In the rows, zero is written as 128.
Each row of numbers stands for one element and depends on some of the facts below. Use the named rows to name the rest.

Named rows:
[116 144 122 144 126 120 123 131 131 113 141 126 143 150 149 114 152 121
 148 113 121 179 127 137 140 159 138 138 121 136 121 137 133 101 136 139
 109 123 112 142 133 130 142 111 109 138 112 132 148 111  81 116] : rodram
[126 110 114 132 183 175 124 134 104 172 145 105 124  91 150 160 129 134
 147 118 124 103 109 193 148 112 149 132 102 152 104 133 125 133 151  84
 114 118 122 147 166 142 119 133 124 136 148 129 152 102 130  92] : menum
[140 130 128 124 178 132 136 141 126 117 127 139 130 144 133 132 114 114
 162 147 131 110 110 160 149 125 155 131 129 142 102 123 150 122 142 114
 149 109 112 148 149 128 135 136 116 134 129 110 155 152  86  91] : tulabrok
[141 117 108  97 115 119 123 123 154 104 116  95 122 155 120  97 107 125
 152 118 168 184 163 114 127 157 132 150 117 119 129 162 118  98 122 137
 133 114 139 135 138 143 134 120 119 126  80 148 135  93 127 159] : klaplu
[141 121 115 107  93 116 165  86 104 140 111 176 104 154 164  96  99 120
 118 129 121  80 130 144 159  84 126 171 154 124  95 109 163 114 107 102
 132 126 127  75 107 113 110 130 161 149  97 111 174 100 110 154] : stikodi
[114 159 137 132 123 113 130 124 155 122 124 108 140 130 113 132 150 133
 147 120 164 171 153 108 120 107 120 135 111 150 113 118 129 111 114 170
 112 106 139 121 152 113 142 110 104 142  98 121 132 131 116 160] : nofa
[130 130 145 139 159 127 116 140 143 126 115 127 135 111 100 156 124 118
 151 138 134 109 131 120 129  90 131 119 118 153 121 111 132 139 128 145
 140 111 138 133 147 127 126 131 106 134 147  89 121 179 139 130] : bavin
[123 117 153 164 170 123 106 153 124 131 143 123 142 107 117 154 158 123
 142 130  93 115 113 119 145  98 115 125 123 144 129 126 131 135 136 137
 135 123 135 150 126 141 132 137 115 132 149  84 127 187 117  99] : brezil
[149 137 110 120  88 124 145 116  93 130 117 138 113 147 147 116 121 111
 118 126 112 117 123 134 129 124 147 130 149 132 110 115 141 137 123  93
 106 153 135 134 110 130 107 113 151 111 134 120 123  97 133 126] : fibrir
[100 138 125 143  95 119 119 123 172  96 122 116 159 125 111 131 138 130
 130 120 155 165 155  94 117 114 110 122 102 150 135 118 106 111 121 166
 115 107 136 123 160 109 112 108  98 143 133 102 108 128 129 176] : kuplon
[125 149 167 131 176 126 137 147 126 150 164 160 140 107 131 157 159 161
 109 161 126 102  90 138 116 115 103 104 138 110 121 119 143 162 141 142
 146 133 112 118 107 113 164 153 147 108 139 151 121 167 124  82] : brofluk
[129 132 141 140 159 134 118 141 143 125 117 126 133 112  93 153 126 120
 147 138 137 108 135 122 124  94 129 117 119 153 124 109 135 143 127 146
 142 111 135 131 150 126 127 130 106 135 148  92 125 182 136 131] : fipom
[119 142 150 123 151 135 127 132 152 126 137 179 149 106 118 168 117 144
 112 152 140 100 111 128 108  94  89  88 122 116 124 110 135 170 136 155
 161 128 119  99 117 105 138 141 130 113 150 142 102 171 151 129] : trakla
[100 156 149 125 181 126 137  91  98 118 113 118 138  81 204 167 119 111
  99 108 106  66  72 155 145 170 128  95 156  80 168 109 111 122 171 116
 135 122 101 113 101 112 135 184 105 169 178 217 121 134 139 124] : mekel
[108 146 148 158 135 115 129 142 127 152 159  96 130 122 123 121 195 151
 133 119 126 169 133 119 129 133 125 148 124 144 125 130 131 108 119 157
  95 121 130 139 134 126 160 120 122 137 101 120 150 130  90 111] : keduse
[120 143 156 126 152 132 130 130 148 137 138 172 146  97 116 169 121 151
 110 152 146  94 110 134 108 105 101  94 124 117 128 111 134 168 137 149
 152 127 118  98 121 107 137 142 134 113 154 146 104 163 161 130] : moroklu
[129 117 143 138 171 121 135 126 114 113 129 116 139 123 137 141 131 130
 136 145 133  83  90 165 152 173 177 132 139 141 132 126 119 102 158  96
 116 108 113 149 163 137 115 147 118 139 171 120 129 115 123 102] : diste

Some facts about the elements:
bavin (Ω a) (σ rebuk) (ψ kepi)
bigrus (Ω a) (σ peklon) (Φ stiloto, kuplon)
bofafak (Ω d) (σ zanik) (Φ buflupak, flibril, stize)
bregol (Ω b) (σ nidal) (Φ kuplon)
brezil (Ω b) (σ brugrem) (ψ tustoses)
bridos (Φ pezam, diste)
briflel (Ω c) (σ pulitin) (Φ midur, nopledi)
broba (Ω a) (σ peklon) (Φ vipom) (ψ bigrus)
brofluk (Ω d) (σ bridos) (ψ pezam)
brubrol (Ω c) (σ rebuk) (ψ datredru)
brugrem (Φ lofak, grefloflu)
budrabri (Ω a) (σ bridos) (Φ buflupak) (ψ kodol)
bufigros (Ω b) (σ viskir) (Φ stonak, teston, vopebrom, pludi)
buflupak (Ω g) (σ tulem) (Φ zaplok, drakek) (ψ drakek)
bugrem (Ω c) (σ nopledi) (Φ stofo, vipom) (ψ kuplon)
daplevok (Ω a) (σ vema) (Φ plurak) (ψ plurak)
datredru (Ω d) (σ rebuk) (Φ rapo, depavur)
defe (Ω g) (σ vipom) (ψ triklo)
delu (Φ moroklu, zaplok, tatrar)
depavur (Ω b) (σ traran) (Φ stofo) (ψ figal)
diste (Ω e) (σ klidu) (Φ zuplustir, zimafe, treflu) (ψ nobes)
dobras (Ω f) (σ skagrobim) (Φ zaplok) (ψ stize)
domom (Ω g) (σ gegrogror)
drakek (Ω b) (σ tulem)
dregrogra (Ω b) (σ gabapas) (ψ pusem)
dremo (Ω b) (σ zope) (Φ dreni, bridos)
dreni (Ω a) (σ plofle) (Φ greto, miful) (ψ pebur)
dresto (Ω b) (σ tranudron) (Φ teru) (ψ gosa)
dubras (Ω a) (σ pulitin) (Φ gegrogror, fluvek, stofo, dreni) (ψ mapa)
dusalun (Ω a) (σ flibril) (ψ fipom)
fastugruk (Ω g) (σ dutranen) (Φ zimafe, klidu, guli)
feklim (Ω a) (σ teru)
fibrir (Φ simatras)
figal (Ω a) (σ traran) (Φ mekel, flubruvo)
fipom (Ω a) (σ flibril) (ψ stiloto)
fladir (Ω b) (σ matros) (Φ skabalel, teston)
flatibron (Ω a) (σ flavim) (ψ muras)
flibril (Φ plofle, mekel)
floluk (Ω a) (σ plagra) (Φ miva, trinen) (ψ tuplor)
floplige (Ω a) (σ guli) (Φ misis)
flubruvo (Ω c) (σ nidal) (ψ pifadun)
fluklo (Ω c) (σ zope) (ψ pludi)
fluvek (Ω f) (σ plofle) (Φ treflu) (ψ dreni)
gadum (Ω b) (σ peklon) (Φ guli) (ψ broba)
gegros (Ω b) (σ delu) (Φ teru)
gosa (Ω b) (σ tranudron) (ψ skasis)
grefloflu (Ω a) (σ kiti) (Φ kloskagrus, plofle, miful)
gremamar (Ω a) (σ matros) (ψ tunu)
greto (Ω c) (σ flavim) (Φ plofle)
griso (Ω a) (σ flukirar) (Φ skagrobim, fluklo, vipom) (ψ sevi)
grokugrun (Ω e) (σ vipom) (Φ stiloto) (ψ kinis)
gudra (Ω a) (σ roflan) (ψ plana)
kade (Ω a) (σ teru) (Φ mavokes) (ψ feklim)
keduse (Ω d) (σ nikle)
kepi (Ω b) (σ rebuk) (ψ brubrol)
kinis (Ω a) (σ vipom) (Φ zuplustir, klidu) (ψ simatras)
klaplu (Ω a) (σ stikodi) (Φ stiloto) (ψ treflu)
klevol (Ω f) (σ plagra) (ψ floluk)
klidu (Φ flibril)
kliplon (Ω f) (σ stetre) (Φ plagra)
klirun (Ω d) (σ stikodi) (Φ redru) (ψ nofa)
kloga (Ω b) (σ traran) (Φ skirom, numiplam) (ψ depavur)
kloskagrus (Ω b) (σ flavim) (Φ treflu) (ψ flatibron)
klota (Ω b) (σ brugrem) (Φ kloskagrus, broba)
kluveven (Ω c) (σ zope) (ψ dremo)
kodol (Ω f) (σ bridos)
kovepa (Ω b) (σ viskir) (ψ bufigros)
kuflol (Ω c) (σ nikle) (Φ skabalel) (ψ keduse)
kuplon (Ω f) (σ nopledi) (ψ stonak)
lidir (Ω a) (σ saplas) (Φ depavur, skistu, tatrar)
lofak (Ω c) (σ gabapas) (Φ fibrir) (ψ dregrogra)
lokes (Ω b) (σ misis) (Φ nadrok) (ψ nadrok)
mapa (Ω g) (σ pulitin) (ψ briflel)
matros (Φ tigam, misis, redru)
mavokes (Ω a) (σ dridi) (Φ plofle, klidu)
mekel (Ω e) (σ tranudron) (Φ plofle) (ψ zaplok)
melor (Ω c) (σ fliklin)
menum (Ω c) (σ zanik) (Φ nopledi) (ψ bofafak)
metosek (Ω b) (σ vema) (ψ daplevok)
mibro (Ω b) (σ pluzan) (ψ murudran)
midur (Ω f) (σ peklon) (Φ kloskagrus, nopledi) (ψ tulabrok)
miful (Ω a) (σ dridi) (Φ stikodi) (ψ zaklikla)
miplo (Ω c) (σ zanik) (Φ nopledi) (ψ menum)
misis (Φ fluklo)
miva (Φ skasis, mekel, flubruvo)
moroklu (Ω g) (σ misis) (ψ lokes)
muras (Ω d) (σ flavim) (ψ greto)
murudran (Ω f) (σ pluzan) (Φ briflel, zanik) (ψ stakun)
nadrok (Ω a) (σ misis) (Φ kuflol)
nobes (Ω b) (σ klidu) (Φ stikodi, potros)
nofa (Ω a) (σ stikodi) (ψ klaplu)
numiplam (Ω b) (σ miva) (Φ zaplok, drakek) (ψ rodram)
pebur (Ω a) (σ plofle)
peplasta (Ω a) (σ skagrobim) (Φ zuplustir)
pezam (Ω a) (σ bridos) (Φ viskir, plana) (ψ budrabri)
pifadun (Ω g) (σ nidal) (ψ skabalel)
plana (Ω a) (σ roflan) (Φ miful) (ψ poplun)
plilo (Ω d) (σ roflan) (Φ briflel, zuplustir, plurak) (ψ studrastom)
pludi (Ω a) (σ zope) (ψ kluveven)
pludrofur (Ω f) (σ delu) (ψ gegros)
plurak (Ω a) (σ vema)
pluskol (Ω b) (σ flovem) (Φ skirom) (ψ stuzar)
poplun (Ω a) (σ roflan) (ψ plilo)
potros (Ω a) (σ vava) (Φ stikodi, flibril)
pulitin (Φ pusem, drakek)
pusem (Ω a) (σ gabapas) (Φ plofle, mekel)
pustepun (Ω d) (σ flukirar) (Φ rebuk)
ragra (Ω a) (σ plagra) (ψ klevol)
rapo (Ω a) (σ traran) (Φ stikodi) (ψ kloga)
rebuk (Φ mekel, griso)
redru (Ω a) (σ miva) (Φ nopledi) (ψ numiplam)
rodram (Ω b) (σ miva) (Φ guli) (ψ trilun)
rukos (Ω b) (σ plagra) (Φ bridos, vustar) (ψ ragra)
sebe (Ω a) (σ vema) (ψ trinen)
seru (Ω a) (σ pulitin) (ψ dubras)
sevi (Ω e) (σ flukirar) (Φ flibril, brofluk) (ψ trasa)
siklok (Ω a) (σ rebuk) (ψ bavin)
simatras (Ω a) (σ vipom)
skabalel (Ω c) (σ nidal) (Φ matros) (ψ bregol)
skagrobim (Φ matros, brofluk)
skasis (Ω b) (σ tranudron)
skavel (Ω a) (σ delu) (Φ fluklo, diste, pludi) (ψ pludrofur)
skiplor (Φ sevi, vopebrom, dako)
skirom (Ω c) (σ dutranen) (ψ vudak)
skistu (Ω e) (σ skagrobim) (Φ skiplor) (ψ peplasta)
skomo (Ω a) (σ gegrogror) (Φ trasa) (ψ domom)
skozon (Ω a) (σ flukirar) (ψ pustepun)
skudre (Ω f) (σ tulem) (ψ buflupak)
skuplem (Ω g) (σ subul) (Φ peplasta, stereda)
stakun (Ω f) (σ pluzan) (Φ kloskagrus, studrastom)
stereda (Ω b) (σ brugrem) (ψ brezil)
stiklu (Ω a) (σ vuretrem)
stikodi (Φ stonak, drakek)
stiloto (Ω a) (σ flibril) (ψ zatidrik)
stize (Ω a) (σ skagrobim) (Φ kloskagrus) (ψ skistu)
stofo (Ω a) (σ brugrem) (Φ matros) (ψ klota)
stonak (Ω c) (σ nopledi) (Φ plofle)
studrastom (Ω a) (σ roflan) (Φ plofle, guli)
stuzar (Ω c) (σ flovem)
tatrar (Ω a) (σ nidal) (ψ flubruvo)
teru (Φ rapo, nopledi)
teston (Ω c) (σ subul) (Φ mekel, treflu, guli) (ψ skuplem)
tigam (Ω d) (σ pulitin) (Φ klidu) (ψ seru)
trakla (Ω a) (σ pluzan) (ψ mibro)
tranudron (Φ stikodi)
traran (Φ plofle)
trasa (Ω a) (σ flukirar) (ψ skozon)
treflu (Ω g) (σ stikodi) (Φ plofle, stikodi)
triklo (Ω e) (σ vipom) (Φ nidal, vipom) (ψ grokugrun)
trilun (Ω b) (σ miva)
trinen (Ω a) (σ vema) (Φ skirom) (ψ metosek)
tristok (Ω c) (σ flibril) (Φ brofluk)
trusta (Ω d) (σ klidu) (ψ diste)
tulabrok (Ω b) (σ peklon) (Φ misis, potros) (ψ gadum)
tunu (Ω c) (σ matros) (ψ fladir)
tuplor (Ω b) (σ plagra)
tustoses (Ω a) (σ brugrem) (ψ stofo)
vipom (Φ stikodi)
vopebrom (Ω b) (σ nopledi) (Φ mekel) (ψ bugrem)
vozo (Ω a) (σ skiplor) (ψ vustar)
vudak (Ω a) (σ dutranen) (ψ fastugruk)
vuretrem (Φ broba)
vustar (Ω a) (σ skiplor) (Φ stonak, nobes)
zaklikla (Ω f) (σ dridi) (Φ tranudron) (ψ mavokes)
zaplok (Ω a) (σ tranudron) (ψ dresto)
zatidrik (Ω c) (σ flibril) (Φ vipom) (ψ tristok)
zeton (Ω e) (σ zope) (Φ dako) (ψ fluklo)
zimafe (Ω d) (σ nikle) (Φ pusem, treflu) (ψ kuflol)
zistok (Φ tranudron, guli)
zope (Φ zuplustir, diste)
zuplustir (Ω a) (σ stikodi) (Φ plofle, numiplam, klidu) (ψ klirun)

Which element is each row?
No name comes twice in this set of rows, the named rows included.
[100 108 121 150 115 120 130 114 138 126 145 169 139 154 159  95 138 137
 136 114 114 147 133 146 166 126 118 171 122 135 119 140 147  85 124 139
 127 110 102  90 127 120 132 121 128 161  88 108 185 110  65 134]  nobes
[121 116 108 115 116 131 116 120 160  83 109 148 153 136 127 131  87 116
 134 131 147 138 134 125 130 134 124 115 113 131 133 131 114 124 141 126
 147 113 120 123 148 122 101 125 108 131 146 125 108 119 139 162]  kliplon
[134 171 133  97 168 128 135 101 132  95  99 171 143 128 158 163  78 100
 139 134 145 105 102 152 122 141 131  85 137  99 121 105 144 154 153 136
 167 120 102 107 107 107 144 148 103 129 146 197 117 150 138 135]  zuplustir
[132  99 115 130  82 120 144  95 100 141 120 190 113 145 169 102 108 123
 112 118  95  82 129 142 163  92 116 169 152 126 112 120 155 117 114 100
 127 138 126  74  95 126  96 125 164 141 114  98 161  97 120 152]  tranudron
[113 139 142 117 138 135 128 126 170  99 127 177 161 103 120 170 101 138
 103 156 153  98 115 115 108  89  84  79 116 116 131 107 117 166 140 152
 167 119 119 100 132  96 113 142 125 119 167 133  86 163 161 152]  skudre
[119 124 130 136 142 133 117 136 160  98 108 126 148 109  95 156 108 114
 140 140 142 104 133 107 123  89 125 108 114 153 130 106 117 137 129 143
 148 105 138 134 164 118 103 132 100 142 164  81 105 176 143 151]  pludrofur
[131 118 111 127 157 156 110 134 127 119 114 144 136 124 128 150  93 108
 163 126 126 119 125 162 143 114 153 117 111 149 116 123 138 139 149 111
 141 113 117 135 153 134 112 126 101 131 151 112 136 144 131 123]  stize
[121 128 160 141 151 122 134 134 131 160 145 102 122 109 114 139 163 152
 116 133 137 112 122 129 116 140 123 139 125 131 135 128 115 123 115 139
 115 126 138 130 138 133 148 134 139 138 124 131 124 127 132 114]  melor
[139  68  91  88 147 167 114 139 121 168 148  17  88 107 142  99 123 151
 129 101 144 167 160 142 133 149 115 166 101 106 143 204  82  97 131  83
 120 128 157 166 144 169 129 140 153 130  75 171 146  44 154 120]  briflel
[144 109  97  82 127 126 117 115 134 103  84  40  87 141 121  84  81  99
 144  96 146 164 177  89 126 170 134 149 134  87 172 171  99  90 115 133
 152 121 154 145 112 152 136 150 106 155  75 182 139 114 139 165]  studrastom
[127 114 106 114 106 125 110 122 141 106 113  93 120 149 125  96 109 118
 140 103 136 181 163 108 126 171 133 142 119 112 157 160 110  97 124 138
 128 125 133 133 124 147 133 123 110 137  97 155 131 102 129 157]  figal
[116  96 120 126 119 128 124 108 144 117 116 190 130 145 140 111  89 128
 134 124 125 109 138 144 154 122 119 149 124 121 132 134 146 113 125 137
 156 111 110  75 123 123 116 135 127 152 113 117 161 128 116 156]  potros
[125 153 137 119 170 135 130 125 121 113 133 173 146 125 164 155 112 118
 124 138 112 111  83 156 133 143 118  91 140  96 127 121 143 153 156 125
 161 135  95 125  99 115 149 151 125 121 149 180 125 153 110  93]  vopebrom
[135  89 118 128  98 109  90 135 151  96 128 123 142 155 125 101 114 125
 145 109 127 188 156 113 135 181 125 149 114 118 157 178 109 100 135 131
 123 133 132 136 122 164 121 111 122 109 104 129 110  93 143 153]  stofo
[143 122 116 135  90 118 123 115  89 132 123 147 126 134 161 126 129 109
 118 111  85 119 118 132 139 122 134 131 146 129 124 125 135 135 133  94
 104 156 136 131  96 144 102 114 148 107 143 116 116 102 149 133]  brugrem

Now the same elements, written a new way:
Named rows:
[135 161 151 134 108 128  63 128 170 119 106 126  88] : lidir
[126 171 143 145 104 105  98 135 154 116 122 143  94] : stuzar
[147 178 158 139  79 134  82 130 158 116 131 121  78] : skavel
[127 163 149 132 110 122  70 126 171 118 108 124  84] : grefloflu
[129 159  97 133 139 120  66 116 188 112 112 170  84] : misis
[137 160 151 134 108 129  62 129 169 120 106 127  88] : floplige
[121 162  96 131 140 114  72 113 191 111 115 170  80] : guli
[135 165 186 133 116 133  58 119 166 110  82 166  75] : tustoses
[119 133 141 130 178 112  96 143 140 119 113 160 113] : brubrol
[128 159  98 133 138 118  71 117 190 112 112 170  83] : pluzan
[125 137 145 126 127 110  61 123 159 128  87 156  99] : stakun
[128 144 151 130 132 113  53 118 172 127  84 133 103] : floluk
[124 154 142 132 119 107  81 120 172 127 108 113  97] : poplun
[137 167 144 147 101 114  85 138 149 117 120 144  98] : menum
[136 155 156 133 117 124  62 122 166 122 100 132  94] : budrabri
[124 160  89 135 129 107  72 112 198 117 111 155  87] : vema
[131 169 153 136  96 116  83 121 169 120 116 118  84] : ragra

Rows to name:
No name comes twice in this set of rows, the named rows included.
[129 148 147 130 107 115  71 126 156 124 103 150  91]  murudran
[142 179 144 150  82 119  95 142 145 114 135 138  90]  miplo
[141 167 157 130 118 143 112 142 140 113 156 124  78]  siklok
[118 151 142 130 106 103  81 121 162 125 103 142  89]  klevol
[134 177 144 139  81 118 101 127 164 121 140 101  81]  gudra
[140 172 148 136  70 124  91 133 147 118 135 138  77]  dobras
[135 155 156 126 137 138 101 138 143 116 140 130  86]  bavin
[135 168 175 128  85 121  76 127 150 108 104 185  67]  brezil
[125 134 143 116 142 116 100 140 137 120 129 160  92]  kepi
[129 130 173 120 139 114  34 120 159 118  55 205  93]  klota
[132 145  97 124 175 137  84 132 166 110 136 176  88]  rebuk
[114 138 145 125 129 101  72 119 164 127  88 155  95]  kodol

